Below is a small trained network, with its code and all its weights. Each question gives an input and a class and asks what happens when units are switched off, that is, made to give their printed mean instead of their output.

import numpy as np


def w(rows, s, z=0):
    codes = np.array(rows[::2]) - 128.0
    scale = np.full(codes.shape[1], s)
    scale[-1] = z or s
    return codes * scale


def f(y):
    return y / 2 * (1 + np.tanh(0.7978845608 * (y + 0.044715 * y**3)))


def log_softmax(a):
    a = a - a.max(-1, keepdims=True)
    return a - np.log(np.exp(a).sum(-1, keepdims=True))


def net(x, mask):
    res = np.array(x, float).reshape(1, 3) / 4 @ E
    y = f(res @ A[0][:, :-1].T + A[0][:, -1])
    res = res + np.where(mask, y, B[0][:, -1]) @ B[0][:, :-1]
    return log_softmax(res[-1] @ U[:, :-1].T + U[:, -1])


A, B = {}, {}
E = w([
[70,173,15,128,140,68,169,19,83,81,151,184],'x0',
[83,107,45,195,122,164,120,166,185,54,78,69],'x1',
[135,152,185,80,225,251,189,87,111,85,51,128],'x2',
],0.013)
A[0] = w([
[138,178,195,85,182,162,160,90,119,108,83,156,96],'N0',
[105,174,71,135,132,94,131,51,57,93,127,201,54],'N1',
[63,160,49,154,138,83,168,16,94,69,184,187,74],'N2',
[132,95,89,138,83,60,116,174,119,156,192,107,143],'N3',
[181,150,163,91,149,78,168,120,64,195,184,160,4],'N4',
[101,117,114,152,63,78,92,190,85,170,150,137,142],'N5',
[103,142,111,172,48,65,80,193,147,133,220,169,132],'N6',
[159,114,224,119,140,138,66,200,134,193,106,79,69],'N7',
[194,139,127,190,112,95,124,109,177,122,121,164,72],'N8',
[106,90,89,204,148,177,65,160,190,104,47,78,5],'N9',
[78,152,186,97,198,218,188,106,85,48,79,109,140],'N10',
[87,134,116,111,189,87,144,133,170,123,149,134,14],'N11',
[143,125,114,129,110,89,167,153,65,97,78,141,1],'N12',
[99,107,119,158,120,78,35,120,136,143,186,121,116],'N13',
[240,116,155,139,157,137,105,134,161,167,149,122,70],'N14',
[114,88,77,180,30,64,96,156,84,207,131,155,118],'N15',
[197,145,172,64,122,114,75,107,59,210,146,206,49],'N16',
[204,138,188,89,159,92,94,106,35,182,199,187,48],'N17',
[85,107,2,184,141,158,97,180,160,39,101,59,6],'N18',
[179,75,188,147,114,148,106,159,154,107,125,86,31],'N19',
[215,49,161,115,102,164,107,200,242,206,126,85,107],'N20',
[129,152,144,108,178,197,185,131,77,93,44,130,138],'N21',
],0.0099,0.0047)
B[0] = w([
[83,120,177,136,184,78,94,115,149,142,122,114,208],'N0',
[202,195,72,73,70,201,118,208,111,89,183,91,216],'N1',
[157,188,88,102,64,191,81,228,42,59,192,89,251],'N2',
[69,134,152,125,204,63,133,137,126,186,89,20,213],'N3',
[192,75,84,179,96,92,176,110,192,145,95,175,201],'N4',
[82,97,177,69,159,77,107,114,141,147,119,105,205],'N5',
[54,117,188,99,169,106,50,60,129,158,122,84,236],'N6',
[167,201,71,118,91,200,114,155,52,107,153,110,225],'N7',
[95,97,169,132,115,132,114,120,128,109,115,114,142],'N8',
[184,71,66,180,104,124,182,80,161,140,142,171,200],'N9',
[58,151,219,84,171,52,112,94,131,182,107,76,237],'N10',
[144,157,140,146,127,139,115,134,122,94,123,152,133],'N11',
[95,108,123,139,87,135,149,144,122,152,146,101,129],'N12',
[105,133,194,61,168,113,138,98,145,135,128,110,194],'N13',
[119,107,95,120,106,135,128,173,73,78,174,142,175],'N14',
[76,158,183,132,220,133,139,131,106,124,68,149,228],'N15',
[159,60,74,195,85,126,156,49,185,128,101,195,220],'N16',
[149,70,94,195,85,116,196,92,213,138,83,184,227],'N17',
[226,23,82,196,99,120,224,74,221,183,81,254,226],'N18',
[140,183,125,99,64,124,145,185,117,64,171,153,182],'N19',
[144,206,97,100,104,202,100,178,68,68,181,106,241],'N20',
[68,127,194,98,189,111,55,117,153,162,107,89,214],'N21',
],0.0091,0.021)
U = w([
[59,150,189,134,228,87,80,94,86,154,100,77,250],'0',
[166,204,58,138,65,162,91,199,2,78,144,105,106],'1',
[179,78,64,228,96,106,164,69,167,145,97,205,38],'2',
],0.009,0.0021)

Each question gives the input, the list of numbers given to net, and the class t.
The units are the neurons (one row each of A and B). Each row of codes is followed by its name. A weight is (code - 128) times the scale printed after its matrix; where a second scale follows, it is the last column's (A, B and U).
mask holds one flag per neuron, in row order. A switched-off neuron (its flag False) gives its mean, the last column of its row in B, instead of its output. The means were averaged over made-up inputs and are rounded, as every weight is.
A unit's drop is (log p(t) with every unit on - log p(t) with that unit switched off) / (log p(t) with every unit on - log p(t) with every unit switched off).
unit that matters most: the unit with the biggest drop
k most important neurons: the k neurons with the biggest drops, biggest first
drop of u: that unit's drop, to one decimal
input [-4,8,7], class 2: 3 most important neurons -> N18, N9, N6
input [-8,-4,-7], class 1: 3 most important neurons -> N20, N7, N10
input [8,6,-6], class 1: unit that matters most -> N2
input [7,-7,4], class 1: 4 most important neurons -> N2, N1, N18, N9
input [4,-8,6], class 2: 3 most important neurons -> N17, N16, N4
input [5,-3,-4], class 1: 3 most important neurons -> N2, N1, N10
input [0,5,-5], class 0: 4 most important neurons -> N6, N17, N16, N3
input [-2,-7,-5], class 2: 2 most important neurons -> N17, N16
input [-8,7,4], class 1: 2 most important neurons -> N20, N7
input [8,-1,-8], class 0: 3 most important neurons -> N6, N3, N15
input [-8,-2,-7], class 1: 4 most important neurons -> N20, N7, N19, N10
input [-3,6,4], class 2: 2 most important neurons -> N18, N9
input [4,-8,-6], class 2: 3 most important neurons -> N17, N16, N4
input [1,6,-7], class 0: unit that matters most -> N6
input [-3,-3,2], class 1: drop of N11 -> 0.0
input [5,4,-1], class 1: drop of N2 -> 2.6
input [-4,6,-7], class 0: drop of N6 -> 0.2
